Here is a tiny trained network, its code and every weight. The questions are about switching its units off for an input and a class, where a switched-off unit gives its printed mean instead of its output.

import numpy as np


def w(rows, s, z=0):
    codes = np.array(rows[::2]) - 128.0
    scale = np.full(codes.shape[1], s)
    scale[-1] = z or s
    return codes * scale


def norm(h):
    return h / np.sqrt((h * h).mean(-1, keepdims=True) + 1e-5)


def f(y):
    return y / 2 * (1 + np.tanh(0.7978845608 * (y + 0.044715 * y**3)))


def log_softmax(a):
    a = a - a.max(-1, keepdims=True)
    return a - np.log(np.exp(a).sum(-1, keepdims=True))


def net(x, mask):
    res = np.array(x, float).reshape(1, 4) / 4 @ E
    u = 0
    for l in range(2):
        y = f(norm(res) @ A[l][:, :-1].T + A[l][:, -1])
        res = res + np.where(mask[u : u + 9], y, B[l][:, -1]) @ B[l][:, :-1]
        u += 9
    return log_softmax(norm(res)[-1] @ U[:, :-1].T + U[:, -1])


A, B = {}, {}
E = w([
[158,93,27,173,212],'x0',
[250,193,128,99,23],'x1',
[116,81,78,6,91],'x2',
[100,166,1,176,84],'x3',
],0.0068)
A[0] = w([
[169,126,99,66,140,23],'L0N1',
[179,196,91,188,112,139],'L0N2',
[49,162,103,131,19,17],'L0N3',
[2,117,145,115,77,17],'L0N4',
[93,165,68,179,120,45],'L0N5',
[177,193,32,87,133,66],'L0N6',
[87,121,100,183,202,132],'L0N7',
[161,1,192,29,184,158],'L0N8',
[42,78,40,116,164,3],'L0N9',
],0.0099,0.0038)
B[0] = w([
[117,115,129,152,118,134],'L0N1',
[86,76,157,77,68,200],'L0N2',
[107,123,150,65,244,163],'L0N3',
[165,139,89,100,156,154],'L0N4',
[87,35,72,146,96,147],'L0N5',
[149,104,100,187,104,184],'L0N6',
[178,137,142,186,169,190],'L0N7',
[98,58,138,68,135,254],'L0N8',
[122,126,164,119,49,173],'L0N9',
],0.011,0.0065)
A[1] = w([
[224,22,147,117,198,110],'L1N1',
[125,105,178,182,175,9],'L1N2',
[180,114,33,141,82,154],'L1N3',
[148,126,22,139,75,224],'L1N4',
[138,62,45,139,81,188],'L1N5',
[85,125,98,165,233,215],'L1N6',
[129,164,12,84,148,3],'L1N7',
[94,150,178,161,211,23],'L1N8',
[214,130,204,75,135,197],'L1N9',
],0.011,0.0022)
B[1] = w([
[143,94,122,71,115,247],'L1N1',
[161,95,65,137,102,163],'L1N2',
[110,91,103,188,102,217],'L1N3',
[45,58,73,192,162,229],'L1N4',
[78,162,147,177,111,254],'L1N5',
[212,135,137,129,94,199],'L1N6',
[124,194,9,164,216,144],'L1N7',
[182,92,68,154,165,170],'L1N8',
[60,129,114,200,117,254],'L1N9',
],0.012,0.0057)
U = w([
[154,190,124,122,131,2],'0',
[90,79,174,20,101,185],'1',
[113,251,198,177,58,127],'2',
[88,78,87,217,91,194],'3',
[235,85,107,130,159,140],'4',
[119,207,99,146,157,55],'5',
[98,212,43,67,189,106],'6',
],0.02,0.0074)

Each question gives the input, the list of numbers given to net, and the class t.
The units are the neurons (one row each of A and B). Each row of codes is followed by its name. A weight is (code - 128) times the scale printed after its matrix; where a second scale follows, it is the last column's (A, B and U).
mask holds one flag per neuron, layer by layer. A switched-off neuron (its flag False) gives its mean, the last column of its row in B, instead of its output. The means were averaged over made-up inputs and are rounded, as every weight is.
A unit's drop is (log p(t) with every unit on - log p(t) with that unit switched off) / (log p(t) with every unit on - log p(t) with every unit switched off).
The circuit of an input: a set's keep is (log p(t) with only the set's units on - log p(t) with every unit switched off) / (log p(t) with every unit on - log p(t) with every unit switched off). Starting from the 12 units with the biggest drops (on a tie, the unit counted first), units are removed one at a time, each time the one whose removal leaves the highest keep (on an exact tie, the one counted first), for as long as the keep stays at least 0.8.
circuit, biggest first: the units of the circuit, biggest drop first
k most important neurons: the k neurons with the biggest drops, biggest first
top k neurons in layer l: the k neurons of layer l with the biggest drops, biggest first
drop when u is switched off: that unit's drop, to one decimal
input [-4,2,5,6], class 6: circuit, biggest first -> L0N3, L1N7
input [8,-8,-8,3], class 4: most important neuron -> L0N7
input [-1,3,-7,-3], class 2: circuit, biggest first -> L1N4, L0N8
input [-2,1,-2,0], class 2: 2 most important neurons -> L0N8, L1N4
input [4,7,7,-5], class 3: top 2 neurons in layer 0 -> L0N3, L0N6
input [-2,4,-8,3], class 2: circuit, biggest first -> L1N4, L0N6
input [-2,1,2,4], class 6: 2 most important neurons -> L0N3, L1N7
input [-7,5,-6,7], class 1: top 4 neurons in layer 0 -> L0N2, L0N3, L0N7, L0N5
input [-6,4,3,1], class 2: 2 most important neurons -> L0N8, L1N9
input [7,-2,1,-8], class 1: 2 most important neurons -> L0N8, L1N1
input [-8,2,-4,6], class 1: 3 most important neurons -> L0N3, L0N2, L1N5
input [-4,-7,-1,6], class 4: 2 most important neurons -> L0N3, L0N7
input [-2,2,-2,-5], class 1: top 2 neurons in layer 0 -> L0N8, L0N7
input [-4,2,4,4], class 6: most important neuron -> L0N3
input [-2,1,-4,-2], class 2: 2 most important neurons -> L0N3, L1N4
input [1,3,-4,-1], class 2: 2 most important neurons -> L0N8, L1N4
input [4,-8,4,-3], class 1: 2 most important neurons -> L0N8, L0N9
input [7,7,7,-5], class 3: top 3 neurons in layer 0 -> L0N6, L0N3, L0N2
input [-4,3,8,4], class 6: drop when L0N3 is switched off -> 0.8
input [-6,-2,-5,2], class 4: drop when L1N8 is switched off -> 0.1
input [-5,3,1,1], class 2: drop when L1N9 is switched off -> 0.2
input [-6,-8,3,5], class 6: top neuron in layer 0 -> L0N4
